Here is a tiny trained network, its code and every weight. The questions are about switching its units off for an input and a class, where a switched-off unit gives its printed mean instead of its output.

import numpy as np


def w(rows, s, z=0):
    codes = np.array(rows[::2]) - 128.0
    scale = np.full(codes.shape[1], s)
    scale[-1] = z or s
    return codes * scale


def norm(h):
    return h / np.sqrt((h * h).mean(-1, keepdims=True) + 1e-5)


def f(y):
    return np.maximum(y, 0)


def log_softmax(a):
    a = a - a.max(-1, keepdims=True)
    return a - np.log(np.exp(a).sum(-1, keepdims=True))


def net(x, mask):
    res = np.array(x, float).reshape(1, 3) / 4 @ E
    u = 0
    for l in range(4):
        y = f(norm(res) @ A[l][:, :-1].T + A[l][:, -1])
        res = res + np.where(mask[u : u + 5], y, B[l][:, -1]) @ B[l][:, :-1]
        u += 5
    return log_softmax(norm(res)[-1] @ U[:, :-1].T + U[:, -1])


A, B = {}, {}
E = w([
[164,138,97,141,215,185,69,61,209],'x0',
[97,218,42,101,174,174,215,44,34],'x1',
[3,88,188,206,106,221,52,162,109],'x2',
],0.003)
A[0] = w([
[174,142,29,103,138,66,254,79,151,251],'0.n1',
[74,120,97,164,60,190,176,180,102,118],'0.n2',
[128,110,175,102,43,99,120,223,123,55],'0.n3',
[210,87,163,83,122,73,104,191,218,93],'0.n4',
[142,151,91,172,176,187,55,102,239,50],'0.n5',
],0.0029,0.0014)
B[0] = w([
[60,102,241,175,164,121,23,55,47,254],'0.n1',
[82,86,189,75,141,102,68,44,60,184],'0.n2',
[111,143,189,76,196,154,101,118,78,181],'0.n3',
[80,147,222,152,155,114,13,94,54,203],'0.n4',
[95,110,193,5,156,170,109,94,57,200],'0.n5',
],0.003,0.0038)
A[1] = w([
[228,140,125,88,143,30,147,122,154,53],'1.n1',
[191,62,155,112,94,58,101,193,237,39],'1.n2',
[190,144,110,129,124,58,149,98,135,3],'1.n3',
[139,106,128,117,15,29,214,202,93,62],'1.n4',
[201,128,84,131,185,166,94,95,254,57],'1.n5',
],0.0092,0.0018)
B[1] = w([
[108,47,136,162,88,132,151,104,195,233],'1.n1',
[168,254,134,230,64,118,68,77,56,255],'1.n2',
[91,48,125,147,90,108,171,102,172,182],'1.n3',
[89,116,148,22,243,169,95,140,95,225],'1.n4',
[53,101,166,22,193,131,138,180,47,241],'1.n5',
],0.0081,0.0037)
A[2] = w([
[129,133,162,101,145,110,90,95,92,254],'2.n1',
[135,182,30,106,137,145,235,89,99,92],'2.n2',
[86,89,115,170,101,163,149,126,174,134],'2.n3',
[119,154,1,129,109,125,116,173,191,38],'2.n4',
[148,143,90,113,157,153,187,191,168,68],'2.n5',
],0.012,0.00085)
B[2] = w([
[165,132,81,116,144,116,196,145,161,248],'2.n1',
[201,230,230,237,52,73,2,154,81,169],'2.n2',
[152,82,123,137,83,82,122,123,190,148],'2.n3',
[83,99,104,123,156,140,182,147,139,128],'2.n4',
[71,117,212,132,144,129,150,126,141,128],'2.n5',
],0.0063,0.012)
A[3] = w([
[67,140,84,162,100,212,77,208,164,116],'3.n1',
[123,17,109,182,52,109,155,98,227,101],'3.n2',
[148,85,91,74,153,106,135,149,177,10],'3.n3',
[2,44,107,213,47,209,141,152,182,67],'3.n4',
[223,183,64,157,100,99,204,249,215,254],'3.n5',
],0.0076,0.00099)
B[3] = w([
[167,122,119,99,110,22,216,75,124,186],'3.n1',
[148,100,123,161,104,91,185,96,169,250],'3.n2',
[66,164,105,156,98,181,80,200,96,199],'3.n3',
[155,3,153,122,125,58,161,55,228,252],'3.n4',
[136,140,16,140,61,245,86,188,203,166],'3.n5',
],0.0049,0.004)
U = w([
[173,238,171,202,88,108,63,112,66,190],'0',
[56,101,150,2,236,164,145,162,76,171],'1',
[134,11,128,146,81,72,190,57,232,128],'2',
[144,146,25,131,85,210,128,184,193,5],'3',
],0.0067,0.0011)

Each question gives the input, the list of numbers given to net, and the class t.
The units are the neurons (one row each of A and B). Each row of codes is followed by its name. A weight is (code - 128) times the scale printed after its matrix; where a second scale follows, it is the last column's (A, B and U).
mask holds one flag per neuron, layer by layer. A switched-off neuron (its flag False) gives its mean, the last column of its row in B, instead of its output. The means were averaged over made-up inputs and are rounded, as every weight is.
A unit's drop is (log p(t) with every unit on - log p(t) with that unit switched off) / (log p(t) with every unit on - log p(t) with every unit switched off).
The circuit of an input: a set's keep is (log p(t) with only the set's units on - log p(t) with every unit switched off) / (log p(t) with every unit on - log p(t) with every unit switched off). Starting from the 12 units with the biggest drops (on a tie, the unit counted first), units are removed one at a time, each time the one whose removal leaves the highest keep (on an exact tie, the one counted first), for as long as the keep stays at least 0.8.
circuit, biggest first: the units of the circuit, biggest drop first
unit that matters most: the unit with the biggest drop
top k neurons: the k neurons with the biggest drops, biggest first
k most important neurons of layer l: the k neurons of layer l with the biggest drops, biggest first
drop when u is switched off: that unit's drop, to one decimal
input [1,-3,-2], class 3: top 3 neurons -> (0.n4 2.n1 3.n5)
input [5,-6,-6], class 0: top 2 neurons -> (1.n2 3.n4)
input [6,2,5], class 1: unit that matters most -> 1.n1
input [6,-6,-4], class 0: top 2 neurons -> (1.n2 1.n4)
input [-1,0,2], class 3: top 2 neurons -> (1.n1 1.n5)
input [-1,-4,2], class 0: 2 most important neurons of layer 0 -> (0.n5 0.n1)
input [3,1,-1], class 3: circuit, biggest first -> (2.n1 3.n5)
input [5,2,6], class 2: top 3 neurons -> (1.n4 1.n5 1.n2)
input [8,-7,-6], class 1: top 3 neurons -> (1.n5 2.n2 0.n5)
input [5,4,4], class 1: top 3 neurons -> (1.n2 1.n1 0.n1)
input [-7,2,6], class 1: circuit, biggest first -> (1.n4 0.n1)
input [-1,-3,-3], class 3: top 2 neurons -> (2.n1 0.n4)
input [-5,3,7], class 2: top 2 neurons -> (1.n5 1.n4)
input [-4,5,-7], class 2: top 2 neurons -> (1.n1 1.n3)
input [3,2,2], class 3: unit that matters most -> 0.n5
input [2,-5,4], class 0: top 3 neurons -> (1.n2 1.n1 0.n1)
input [1,2,2], class 3: top 2 neurons -> (1.n1 1.n5)
input [8,-8,2], class 0: top 2 neurons -> (1.n2 1.n4)
input [2,5,7], class 2: drop when 1.n2 is switched off -> 0.1
input [-8,-3,-4], class 1: circuit, biggest first -> (1.n4)
input [6,0,-5], class 1: drop when 1.n5 is switched off -> 1.8
input [-1,-7,3], class 0: drop when 1.n2 is switched off -> 1.5
input [1,-7,-1], class 0: drop when 1.n2 is switched off -> 1.3
